Below are the code and all the weights of a small trained network. Each question names an input and a target symbol and asks about switching units off, where a switched-off unit gives its printed mean instead of its output.

import numpy as np


def w(rows, s, z=0):
    codes = np.array(rows[::2]) - 128.0
    scale = np.full(codes.shape[1], s)
    scale[-1] = z or s
    return codes * scale


def f(y):
    return y / 2 * (1 + np.tanh(0.7978845608 * (y + 0.044715 * y**3)))


def softmax(a):
    e = np.exp(a - a.max(-1, keepdims=True))
    return e / e.sum(-1, keepdims=True)


def log_softmax(a):
    a = a - a.max(-1, keepdims=True)
    return a - np.log(np.exp(a).sum(-1, keepdims=True))


def net(x, mask):
    ids = ['αβγδεζηθλμξστφψω'.index(c) for c in x.split()]
    T = len(ids)
    res = E[ids] + P[:T]
    r = res
    for j in range(3):
        rows = slice(4 * j, 4 * j + 4)
        q, k, v = (r @ M[0][rows].T for M in (Q, K, V))
        z = softmax(np.where(np.tri(T) > 0, q @ k.T / 4**0.5, -1e9)) @ v
        o = O[0][rows]
        res = res + np.where(mask[j], z, o[:, -1]) @ o[:, :-1]
    y = f(res @ A[0][:, :-1].T + A[0][:, -1])
    res = res + np.where(mask[3:15], y, B[0][:, -1]) @ B[0][:, :-1]
    return log_softmax(res[-1] @ U[:, :-1].T + U[:, -1])


Q, K, V, O, A, B = {}, {}, {}, {}, {}, {}
E = w([
[210,154,135,120,67,182,143,110,78],'α',
[155,118,31,56,128,108,116,40,190],'β',
[122,190,106,151,52,154,79,124,64],'γ',
[172,90,139,54,53,200,115,122,115],'δ',
[157,93,160,120,46,220,129,47,109],'ε',
[153,102,92,23,66,193,112,133,72],'ζ',
[149,136,79,44,72,219,133,115,30],'η',
[227,151,125,97,39,223,122,157,165],'θ',
[76,134,150,76,157,68,196,1,82],'λ',
[117,181,207,115,149,157,118,16,204],'μ',
[129,232,78,68,111,8,161,98,138],'ξ',
[169,155,179,135,75,143,173,100,77],'σ',
[91,124,205,58,136,39,114,105,214],'τ',
[80,123,173,65,36,113,104,227,142],'φ',
[44,202,184,130,60,232,117,191,66],'ψ',
[160,205,160,203,204,201,204,126,150],'ω',
],0.0096)
P = w([
[221,140,181,138,57,104,26,70,44],'0',
[204,162,177,129,48,119,54,61,78],'1',
[182,179,182,122,41,124,74,57,111],'2',
[163,186,161,88,60,147,90,64,120],'3',
[142,196,155,77,66,168,108,66,135],'4',
[121,201,145,62,84,181,117,83,148],'5',
[106,201,140,48,88,184,138,91,162],'6',
[85,204,134,43,95,195,157,99,178],'7',
[64,200,125,40,110,206,167,109,188],'8',
[46,208,114,27,126,218,177,131,203],'9',
[20,202,122,27,127,228,203,133,223],'10',
[15,211,99,16,136,236,210,139,238],'11',
[7,210,86,8,130,255,234,145,253],'12',
],0.0055)
Q[0] = w([
[107,67,127,184,149,130,132,187,96],'H0',
[153,162,103,73,92,124,125,99,149],'H0',
[118,164,144,115,85,174,119,121,126],'H0',
[103,161,141,126,87,163,132,127,105],'H0',
[103,196,102,45,80,177,155,64,173],'H1',
[108,154,168,102,123,103,124,101,148],'H1',
[111,104,130,187,173,118,142,130,124],'H1',
[126,63,111,206,167,103,133,166,75],'H1',
[139,96,121,175,208,58,142,129,116],'H2',
[137,87,73,152,148,88,118,136,108],'H2',
[92,232,150,46,19,208,181,99,138],'H2',
[102,223,166,57,8,213,177,101,119],'H2',
],0.015)
K[0] = w([
[238,123,130,167,118,117,69,38,68],'H0',
[52,124,163,122,169,153,171,202,194],'H0',
[76,143,118,99,203,73,203,126,175],'H0',
[104,110,108,95,210,69,187,110,191],'H0',
[64,140,117,84,154,152,244,188,216],'H1',
[89,174,88,140,116,165,189,255,91],'H1',
[214,103,87,126,80,59,63,108,81],'H1',
[213,82,131,162,102,98,5,71,90],'H1',
[161,118,161,161,42,144,104,191,24],'H2',
[155,121,111,101,14,132,63,136,48],'H2',
[92,169,77,115,220,108,200,105,213],'H2',
[75,183,93,108,229,97,205,99,218],'H2',
],0.0079)
V[0] = w([
[47,100,161,124,97,181,43,249,121],'H0',
[208,149,104,175,129,140,73,204,229],'H0',
[177,142,53,158,90,198,159,176,39],'H0',
[125,195,27,151,144,98,171,108,97],'H0',
[133,125,137,158,180,173,185,12,133],'H1',
[62,150,216,152,127,159,46,101,142],'H1',
[123,170,136,222,134,232,174,170,88],'H1',
[32,160,137,184,121,133,111,160,35],'H1',
[197,42,34,73,96,158,22,80,192],'H2',
[35,40,82,41,50,145,84,150,135],'H2',
[138,74,225,156,201,252,176,90,112],'H2',
[109,133,59,118,112,119,249,176,2],'H2',
],0.0071)
O[0] = w([
[74,146,155,163,82,146,76,173,96,105],'H0',
[133,180,95,150,165,140,90,205,190,55],'H0',
[158,195,98,163,123,200,142,86,83,87],'H0',
[139,166,51,89,112,138,199,114,120,115],'H0',
[190,41,114,160,229,84,170,173,123,105],'H1',
[55,83,123,155,95,106,140,173,150,255],'H1',
[164,136,73,203,114,125,156,172,128,218],'H1',
[72,129,61,162,49,77,164,122,60,200],'H1',
[89,99,46,153,185,197,85,66,149,141],'H2',
[94,47,106,136,120,131,1,43,114,106],'H2',
[135,126,207,170,160,174,178,85,42,68],'H2',
[227,156,124,51,88,106,92,105,70,28],'H2',
],0.0089,0.0045)
A[0] = w([
[171,187,194,140,164,51,194,204,112,54],'N0',
[132,76,87,155,72,104,182,94,181,204],'N1',
[224,200,236,115,97,119,166,124,19,231],'N2',
[166,3,136,117,75,132,109,168,87,253],'N3',
[117,76,171,178,130,143,168,156,103,192],'N4',
[184,198,213,139,149,196,146,171,50,82],'N5',
[160,46,119,191,146,226,110,42,78,115],'N6',
[108,181,104,82,92,159,145,118,106,187],'N7',
[117,112,189,66,105,177,56,69,152,145],'N8',
[126,188,121,160,131,101,218,190,188,128],'N9',
[112,43,138,161,104,55,54,134,151,152],'N10',
[158,154,182,112,83,206,157,184,123,252],'N11',
],0.006,0.0032)
B[0] = w([
[190,90,111,116,103,130,118,200,58,166],'N0',
[113,146,65,174,129,105,167,149,141,249],'N1',
[141,24,107,109,66,157,86,57,144,223],'N2',
[63,136,142,126,161,2,191,111,118,183],'N3',
[79,116,160,141,157,156,155,85,115,210],'N4',
[118,71,133,134,90,192,73,168,140,179],'N5',
[194,136,133,229,194,154,146,200,32,182],'N6',
[135,178,110,107,107,144,123,128,135,244],'N7',
[147,182,149,54,181,109,95,183,105,198],'N8',
[133,122,107,136,129,116,161,142,44,244],'N9',
[125,67,115,199,129,80,138,200,96,167],'N10',
[133,191,159,133,143,136,159,104,166,253],'N11',
],0.007,0.0058)
U = w([
[119,46,37,133,151,205,70,118,174,127],'α',
[97,183,183,162,207,150,205,114,128,170],'β',
[123,77,180,98,142,66,81,183,133,121],'γ',
[210,108,133,170,147,94,173,188,67,87],'δ',
[100,51,156,146,169,90,151,183,177,169],'ε',
[144,155,146,57,118,101,182,2,157,199],'ζ',
[127,146,114,93,156,152,98,113,40,18],'η',
[138,147,126,113,175,119,90,165,57,71],'θ',
[190,121,140,154,121,143,130,53,171,252],'λ',
[156,62,149,112,107,108,119,41,128,62],'μ',
[174,190,91,89,92,83,142,171,160,146],'ξ',
[168,91,115,94,128,183,138,167,67,57],'σ',
[181,200,135,172,150,216,94,170,182,102],'τ',
[76,172,212,93,73,169,45,112,146,72],'φ',
[83,149,91,191,59,97,152,119,108,135],'ψ',
[153,141,141,154,167,108,82,154,87,103],'ω',
],0.0057,0.0035)

Each question gives the input, a string of symbols that net reads in full, and the target symbol t.
The units are the heads (4 rows each of Q, K, V and O) and the neurons (one row each of A and B). Each row of codes is followed by its name. A weight is (code - 128) times the scale printed after its matrix; where a second scale follows, it is the last column's (O, A, B and U).
mask holds one flag per unit, heads first, then neurons. A switched-off unit (its flag False) gives its mean, the last column of its rows in O or B, instead of its output. The means were averaged over made-up inputs and are rounded, as every weight is.
A unit's drop is (log p(t) with every unit on - log p(t) with that unit switched off) / (log p(t) with every unit on - log p(t) with every unit switched off).
The circuit of an input: a set's keep is (log p(t) with only the set's units on - log p(t) with every unit switched off) / (log p(t) with every unit on - log p(t) with every unit switched off). Starting from the 12 units with the biggest drops (on a tie, the unit counted first), units are removed one at a time, each time the one whose removal leaves the highest keep (on an exact tie, the one counted first), for as long as the keep stays at least 0.8.
circuit, biggest first: the units of the circuit, biggest drop first
top k neurons: the k neurons with the biggest drops, biggest first
which heads matter: for each layer, one digit per head in row order, 1 if its drop is at least 0.15 and else 0, layers parted by /
drop when u is switched off: that unit's drop, to one decimal
input γ μ ψ ψ τ η ε, target ε: circuit, biggest first => H0; H2; N10
input ξ θ ω θ η ξ α θ ψ ψ η, target ψ: circuit, biggest first => H1
input δ φ θ ξ ω η ω ξ ξ ψ γ δ λ, target ζ: circuit, biggest first => H2; H0; N6
input θ φ ε τ ψ θ ω ψ ψ ζ η, target σ: top 4 neurons => N0; N2; N5; N9
input σ δ ξ θ μ λ θ ψ ω θ φ ψ, target σ: circuit, biggest first => H2; N0; N2
input ω ξ ε φ μ, target φ: which heads matter => 110
input θ φ θ ω δ φ γ, target σ: top 2 neurons => N0; N2
input τ θ α λ τ ξ ω ξ, target δ: which heads matter => 011
input δ ξ ψ η δ ξ ψ θ ξ ε, target ξ: which heads matter => 001
input φ θ δ θ, target τ: which heads matter => 111
input φ δ μ ζ ξ δ ψ ψ, target ξ: which heads matter => 101
input ψ ζ ζ ψ ψ ζ δ β ξ ψ ψ ω, target δ: which heads matter => 011
input ζ ω ω ξ ψ ψ λ ξ θ φ ε ξ ε, target ζ: which heads matter => 110
input η ψ θ, target ψ: which heads matter => 010
input ω ε ζ ξ ξ η α, target ξ: circuit, biggest first => H2
input ξ λ τ μ α μ, target ε: circuit, biggest first => H0; H1
input ξ ω η, target δ: circuit, biggest first => H1; H2
input ψ φ θ β ψ σ δ θ, target α: which heads matter => 001
input τ ω ζ δ, target δ: top 2 neurons => N0; N9
input μ ψ ξ β ψ, target α: circuit, biggest first => H2
input ε ψ ψ ω θ, target δ: top 2 neurons => N0; N9
input α ψ ε ξ γ, target ξ: circuit, biggest first => H2; H0
input ξ β λ, target ζ: circuit, biggest first => H0; H1
input ψ γ θ ζ η ψ λ δ γ, target ζ: which heads matter => 101
input μ μ φ ε, target β: drop when N5 is switched off => 0.0
input ψ ξ ψ μ η, target β: drop when H2 is switched off => 0.8
input ψ ω λ ζ ζ ψ ψ ξ ζ ψ ψ ζ, target ψ: drop when H1 is switched off => 1.0
input β δ δ ψ α ψ λ τ ψ μ α ψ τ, target ψ: drop when H1 is switched off => 1.1
input θ θ δ τ η θ ψ η μ η ζ ω, target δ: top neuron => N0
